Here is a tiny trained network, its code and every weight. The questions are about switching its units off for an input and a class, where a switched-off unit gives its printed mean instead of its output.

import numpy as np


def w(rows, s, z=0):
    codes = np.array(rows[::2]) - 128.0
    scale = np.full(codes.shape[1], s)
    scale[-1] = z or s
    return codes * scale


def norm(h):
    return h / np.sqrt((h * h).mean(-1, keepdims=True) + 1e-5)


def f(y):
    return y / 2 * (1 + np.tanh(0.7978845608 * (y + 0.044715 * y**3)))


def log_softmax(a):
    a = a - a.max(-1, keepdims=True)
    return a - np.log(np.exp(a).sum(-1, keepdims=True))


def net(x, mask):
    res = np.array(x, float).reshape(1, 7) / 4 @ E
    u = 0
    for l in range(3):
        y = f(norm(res) @ A[l][:, :-1].T + A[l][:, -1])
        res = res + np.where(mask[u : u + 9], y, B[l][:, -1]) @ B[l][:, :-1]
        u += 9
    return log_softmax(norm(res)[-1] @ U[:, :-1].T + U[:, -1])


A, B = {}, {}
E = w([
[130,129,123,123,124,130,128,132,128,131,126,127],'x0',
[153,155,117,252,58,167,194,134,200,141,106,75],'x1',
[229,202,139,95,177,82,122,78,218,148,142,156],'x2',
[128,130,125,129,134,128,133,128,126,126,124,125],'x3',
[129,130,131,135,132,124,126,131,123,129,126,125],'x4',
[125,135,124,122,123,129,131,124,126,127,123,130],'x5',
[145,109,229,94,134,184,194,141,119,161,90,119],'x6',
],0.018)
A[0] = w([
[174,107,150,120,151,128,139,110,118,152,105,142,2],'L0N0',
[93,118,124,193,78,128,141,126,134,139,111,104,60],'L0N1',
[145,111,252,81,144,182,182,134,126,157,79,115,213],'L0N2',
[132,114,154,79,140,145,125,124,109,120,117,143,27],'L0N3',
[68,84,139,46,177,118,76,133,36,120,132,158,205],'L0N4',
[114,148,108,98,149,64,75,119,155,113,137,132,30],'L0N5',
[136,120,156,145,103,159,130,93,110,146,116,97,45],'L0N6',
[223,187,129,131,154,102,147,90,188,162,119,139,7],'L0N7',
[168,170,154,26,230,83,79,109,134,164,168,173,96],'L0N8',
],0.012,0.0059)
B[0] = w([
[114,108,131,115,114,128,151,107,172,112,169,184,132],'L0N0',
[116,120,100,111,153,152,123,158,100,102,131,165,176],'L0N1',
[164,131,193,75,120,135,218,151,61,104,148,151,222],'L0N2',
[81,142,144,97,109,85,144,185,106,137,125,153,141],'L0N3',
[111,254,143,134,173,103,116,168,197,210,193,75,249],'L0N4',
[173,106,136,165,103,157,85,58,126,149,87,101,164],'L0N5',
[109,107,155,166,130,104,76,156,135,146,118,104,138],'L0N6',
[99,205,138,117,188,114,85,144,145,177,196,137,182],'L0N7',
[181,12,94,126,68,124,132,91,73,56,47,165,223],'L0N8',
],0.013,0.017)
A[1] = w([
[134,152,207,145,170,168,187,170,163,177,129,143,88],'L1N0',
[133,59,103,78,104,179,170,123,108,100,75,104,146],'L1N1',
[54,123,129,76,160,115,140,121,133,145,187,153,7],'L1N2',
[233,181,175,147,133,142,155,73,249,126,142,167,4],'L1N3',
[106,151,148,136,131,147,146,129,156,181,119,108,23],'L1N4',
[150,109,168,86,159,127,145,148,218,140,175,97,85],'L1N5',
[90,148,26,170,149,149,86,152,152,154,161,133,120],'L1N6',
[162,164,194,118,153,117,115,85,141,171,142,80,46],'L1N7',
[145,152,100,119,147,113,60,106,219,213,131,115,85],'L1N8',
],0.011,0.0035)
B[1] = w([
[131,126,105,99,10,165,45,52,75,174,110,48,236],'L1N0',
[103,99,127,133,213,39,134,130,182,141,107,129,183],'L1N1',
[150,139,114,113,154,128,101,101,109,188,134,101,155],'L1N2',
[81,185,150,73,119,83,140,201,89,161,171,46,195],'L1N3',
[150,109,125,86,134,105,114,83,92,128,124,116,145],'L1N4',
[148,182,116,115,60,115,124,118,115,143,100,171,175],'L1N5',
[124,101,77,152,122,134,151,139,206,91,159,194,254],'L1N6',
[102,154,127,76,81,141,171,201,108,96,153,143,186],'L1N7',
[97,149,125,187,218,109,102,114,168,97,126,103,231],'L1N8',
],0.012,0.0094)
A[2] = w([
[134,79,148,68,95,128,151,148,126,101,106,154,57],'L2N0',
[104,91,72,149,60,167,114,103,109,90,129,136,56],'L2N1',
[134,193,177,140,116,145,179,93,181,92,185,109,68],'L2N2',
[144,142,172,62,167,128,99,147,131,138,104,169,153],'L2N3',
[104,165,193,117,73,169,160,211,108,184,135,118,89],'L2N4',
[113,5,104,190,59,237,175,145,102,103,104,177,163],'L2N5',
[65,188,94,193,158,135,102,180,239,127,163,120,97],'L2N6',
[129,161,46,126,112,100,25,80,145,119,120,86,138],'L2N7',
[110,31,172,129,94,217,234,126,46,112,66,54,5],'L2N8',
],0.011,0.0028)
B[2] = w([
[50,110,73,158,195,131,170,122,144,40,189,118,152],'L2N0',
[184,136,107,80,99,165,71,177,136,79,99,206,158],'L2N1',
[109,152,96,172,178,144,115,135,109,191,180,120,154],'L2N2',
[107,145,101,177,55,153,192,139,146,114,142,135,161],'L2N3',
[121,193,115,189,121,183,38,54,96,144,120,62,207],'L2N4',
[184,50,122,109,36,212,99,88,182,92,64,175,208],'L2N5',
[30,64,82,90,160,76,243,220,97,72,173,169,250],'L2N6',
[108,65,158,248,177,110,111,99,231,123,43,87,211],'L2N7',
[147,109,81,186,227,75,19,73,223,147,95,130,204],'L2N8',
],0.011,0.015)
U = w([
[40,159,89,158,213,59,150,196,182,125,172,94,163],'0',
[192,80,126,176,128,147,35,37,166,110,36,114,180],'1',
[129,250,176,84,92,167,114,132,69,212,182,46,199],'2',
[198,105,179,33,121,90,233,121,79,72,114,213,5],'3',
[118,73,70,106,30,205,137,191,165,68,116,210,62],'4',
],0.015,0.0029)

Each question gives the input, the list of numbers given to net, and the class t.
The units are the neurons (one row each of A and B). Each row of codes is followed by its name. A weight is (code - 128) times the scale printed after its matrix; where a second scale follows, it is the last column's (A, B and U).
mask holds one flag per neuron, layer by layer. A switched-off neuron (its flag False) gives its mean, the last column of its row in B, instead of its output. The means were averaged over made-up inputs and are rounded, as every weight is.
A unit's drop is (log p(t) with every unit on - log p(t) with that unit switched off) / (log p(t) with every unit on - log p(t) with every unit switched off).
The circuit of an input: a set's keep is (log p(t) with only the set's units on - log p(t) with every unit switched off) / (log p(t) with every unit on - log p(t) with every unit switched off). Starting from the 12 units with the biggest drops (on a tie, the unit counted first), units are removed one at a time, each time the one whose removal leaves the highest keep (on an exact tie, the one counted first), for as long as the keep stays at least 0.8.
circuit, biggest first: the units of the circuit, biggest drop first
unit that matters most: the unit with the biggest drop
top k neurons: the k neurons with the biggest drops, biggest first
top k neurons in layer l: the k neurons of layer l with the biggest drops, biggest first
drop of u: that unit's drop, to one decimal
input [1,7,-5,-7,-6,5,-7], class 4: circuit, biggest first -> L0N4
input [2,0,-8,-3,-4,6,3], class 2: top 2 neurons -> L0N8; L0N4
input [6,8,-5,6,3,3,1], class 1: circuit, biggest first -> L2N8; L0N4
input [-1,-1,5,8,7,-4,1], class 3: top 2 neurons in layer 0 -> L0N8; L0N7
input [3,1,0,-8,7,-2,3], class 1: top 2 neurons -> L0N4; L2N8
input [-2,0,8,4,-7,6,5], class 3: top 3 neurons -> L0N8; L0N4; L0N2
input [7,-1,2,-3,2,6,6], class 3: top 2 neurons -> L0N4; L0N2
input [0,-1,6,1,7,1,7], class 3: top 2 neurons -> L0N8; L0N4
input [-6,-6,1,5,0,-1,0], class 1: top 3 neurons -> L0N8; L0N2; L2N6
input [6,-2,8,6,8,4,-1], class 1: top 2 neurons -> L0N8; L0N2
input [-2,0,5,3,-8,5,6], class 3: top 2 neurons in layer 0 -> L0N4; L0N8
input [-5,-1,6,-2,5,-8,-2], class 1: top 2 neurons -> L0N8; L0N4
input [-8,6,0,-1,-1,6,-4], class 4: top 2 neurons in layer 0 -> L0N4; L0N1
input [7,6,-3,-2,5,2,-2], class 4: top 2 neurons -> L0N4; L0N2
input [2,1,-7,6,-3,-3,5], class 1: unit that matters most -> L2N8
input [2,-5,0,6,-1,7,6], class 2: top 2 neurons in layer 2 -> L2N4; L2N6
input [-5,-4,3,0,-1,-6,5], class 3: drop of L0N8 -> 4.1
input [8,2,-2,-1,8,-5,-3], class 4: drop of L0N4 -> 1.2
input [7,-5,3,4,8,-8,3], class 3: drop of L0N8 -> 3.1
input [-7,6,-6,4,1,7,-8], class 4: drop of L2N5 -> 0.0
input [6,3,1,4,-5,-2,6], class 2: unit that matters most -> L0N8
